Below are the code and all the weights of a small trained network. Each question names an input and a target symbol and asks about switching units off, where a switched-off unit gives its printed mean instead of its output.

import numpy as np


def w(rows, s, z=0):
    codes = np.array(rows[::2]) - 128.0
    scale = np.full(codes.shape[1], s)
    scale[-1] = z or s
    return codes * scale


def norm(h):
    return h / np.sqrt((h * h).mean(-1, keepdims=True) + 1e-5)


def f(y):
    return y / 2 * (1 + np.tanh(0.7978845608 * (y + 0.044715 * y**3)))


def softmax(a):
    e = np.exp(a - a.max(-1, keepdims=True))
    return e / e.sum(-1, keepdims=True)


def log_softmax(a):
    a = a - a.max(-1, keepdims=True)
    return a - np.log(np.exp(a).sum(-1, keepdims=True))


def net(x, mask):
    ids = ['αβγδεζηθλμπστφψω'.index(c) for c in x.split()]
    T = len(ids)
    res = E[ids] + P[:T]
    r = norm(res)
    for j in range(2):
        rows = slice(4 * j, 4 * j + 4)
        q, k, v = (r @ M[0][rows].T for M in (Q, K, V))
        z = softmax(np.where(np.tri(T) > 0, q @ k.T / 4**0.5, -1e9)) @ v
        o = O[0][rows]
        res = res + np.where(mask[j], z, o[:, -1]) @ o[:, :-1]
    y = f(norm(res) @ A[0][:, :-1].T + A[0][:, -1])
    res = res + np.where(mask[2:6], y, B[0][:, -1]) @ B[0][:, :-1]
    return log_softmax(norm(res)[-1] @ U[:, :-1].T + U[:, -1])


Q, K, V, O, A, B = {}, {}, {}, {}, {}, {}
E = w([
[78,167,150],'α',
[86,175,101],'β',
[102,117,128],'γ',
[25,202,122],'δ',
[165,163,208],'ε',
[30,173,120],'ζ',
[153,166,152],'η',
[92,214,194],'θ',
[106,149,166],'λ',
[106,174,179],'μ',
[89,58,114],'π',
[86,82,74],'σ',
[129,125,181],'τ',
[99,169,159],'φ',
[75,246,231],'ψ',
[84,178,165],'ω',
],0.012)
P = w([
[103,27,246],'0',
[96,172,79],'1',
[81,4,190],'2',
[110,174,95],'3',
[90,58,186],'4',
[103,166,86],'5',
[104,58,175],'6',
[102,151,71],'7',
],0.011)
Q[0] = w([
[208,156,62],'h0',
[11,209,158],'h0',
[52,1,167],'h0',
[76,198,165],'h0',
[86,61,197],'h1',
[119,115,200],'h1',
[71,99,188],'h1',
[55,69,188],'h1',
],0.0097)
K[0] = w([
[253,167,130],'h0',
[95,235,194],'h0',
[3,74,96],'h0',
[83,159,164],'h0',
[82,135,202],'h1',
[83,131,113],'h1',
[79,88,173],'h1',
[75,91,224],'h1',
],0.013)
V[0] = w([
[104,62,165],'h0',
[80,3,201],'h0',
[137,151,46],'h0',
[107,125,95],'h0',
[90,8,219],'h1',
[209,254,56],'h1',
[207,99,201],'h1',
[202,92,207],'h1',
],0.0084)
O[0] = w([
[113,104,174,149],'h0',
[106,79,211,171],'h0',
[100,188,126,89],'h0',
[144,155,137,129],'h0',
[238,26,136,234],'h1',
[45,254,159,2],'h1',
[209,153,210,124],'h1',
[208,138,199,132],'h1',
],0.0082,0.009)
A[0] = w([
[207,148,92,16],'n0',
[173,39,68,2],'n1',
[98,121,9,27],'n2',
[26,44,213,53],'n3',
],0.011,0.00083)
B[0] = w([
[89,177,65,138],'n0',
[140,252,84,254],'n1',
[121,20,102,212],'n2',
[253,137,208,201],'n3',
],0.012,0.0066)
U = w([
[191,50,214,186],'α',
[242,131,60,212],'β',
[164,128,120,65],'γ',
[126,203,150,91],'δ',
[140,185,122,35],'ε',
[139,151,105,3],'ζ',
[108,154,137,52],'η',
[74,94,84,187],'θ',
[103,129,145,42],'λ',
[196,197,3,120],'μ',
[85,195,90,187],'π',
[111,134,142,29],'σ',
[103,164,140,78],'τ',
[34,136,123,181],'φ',
[118,166,133,54],'ψ',
[114,133,126,24],'ω',
],0.014,0.0049)

Each question gives the input, a string of symbols that net reads in full, and the target symbol t.
The units are the heads (4 rows each of Q, K, V and O) and the neurons (one row each of A and B). Each row of codes is followed by its name. A weight is (code - 128) times the scale printed after its matrix; where a second scale follows, it is the last column's (O, A, B and U).
mask holds one flag per unit, heads first, then neurons. A switched-off unit (its flag False) gives its mean, the last column of its rows in O or B, instead of its output. The means were averaged over made-up inputs and are rounded, as every weight is.
A unit's drop is (log p(t) with every unit on - log p(t) with that unit switched off) / (log p(t) with every unit on - log p(t) with every unit switched off).
The circuit of an input: a set's keep is (log p(t) with only the set's units on - log p(t) with every unit switched off) / (log p(t) with every unit on - log p(t) with every unit switched off). Starting from all 6 units, units are removed one at a time, each time the one whose removal leaves the highest keep (on an exact tie, the one counted first), for as long as the keep stays at least 0.8.
units of the circuit, in order: the units of the circuit, biggest drop first
most important unit: the unit with the biggest drop
top k neurons: the k neurons with the biggest drops, biggest first
which heads matter: for each layer, one digit per head in row order, 1 if its drop is at least 0.15 and else 0, layers parted by /
drop when u is switched off: that unit's drop, to one decimal
input η β τ μ γ ω τ σ, target μ: units of the circuit, in order => (n1)
input η θ τ α τ ε, target μ: which heads matter => 10
input σ π λ δ τ μ, target μ: which heads matter => 00
input τ γ δ μ θ ε, target θ: top 3 neurons => (n1; n2; n3)
input ω α λ δ, target θ: which heads matter => 01
input β ω ε ζ δ ω σ θ, target θ: units of the circuit, in order => (h1; n1)
input ζ ψ δ λ, target θ: units of the circuit, in order => (h0; h1; n2; n3)
input ε σ μ π λ τ ψ γ, target μ: which heads matter => 00
input δ τ γ β π λ δ, target β: units of the circuit, in order => (n1; h1)
input ε μ δ ζ, target θ: top 3 neurons => (n2; n1; n3)
input δ γ ε φ ω γ, target θ: units of the circuit, in order => (h1; n2)
input β δ φ δ θ ψ λ ψ, target θ: top 3 neurons => (n1; n3; n2)
input β φ γ δ μ θ, target θ: units of the circuit, in order => (h0; h1; n1; n2)
input τ ψ γ μ α μ, target μ: which heads matter => 10
input ζ σ γ τ π τ, target μ: which heads matter => 10
input δ ε σ ω, target θ: units of the circuit, in order => (h0; h1; n2; n1)
input σ ψ σ δ α ε α φ, target θ: which heads matter => 11
input π δ η τ θ ψ ε τ, target μ: most important unit => h0
input τ δ δ ψ π ψ τ λ, target μ: units of the circuit, in order => (n1; h0)
input δ ω δ μ ω λ μ δ, target θ: most important unit => h1
input π δ ψ θ ω α, target θ: top 3 neurons => (n2; n3; n1)
input δ λ σ α, target θ: drop when h1 is switched off => 0.8
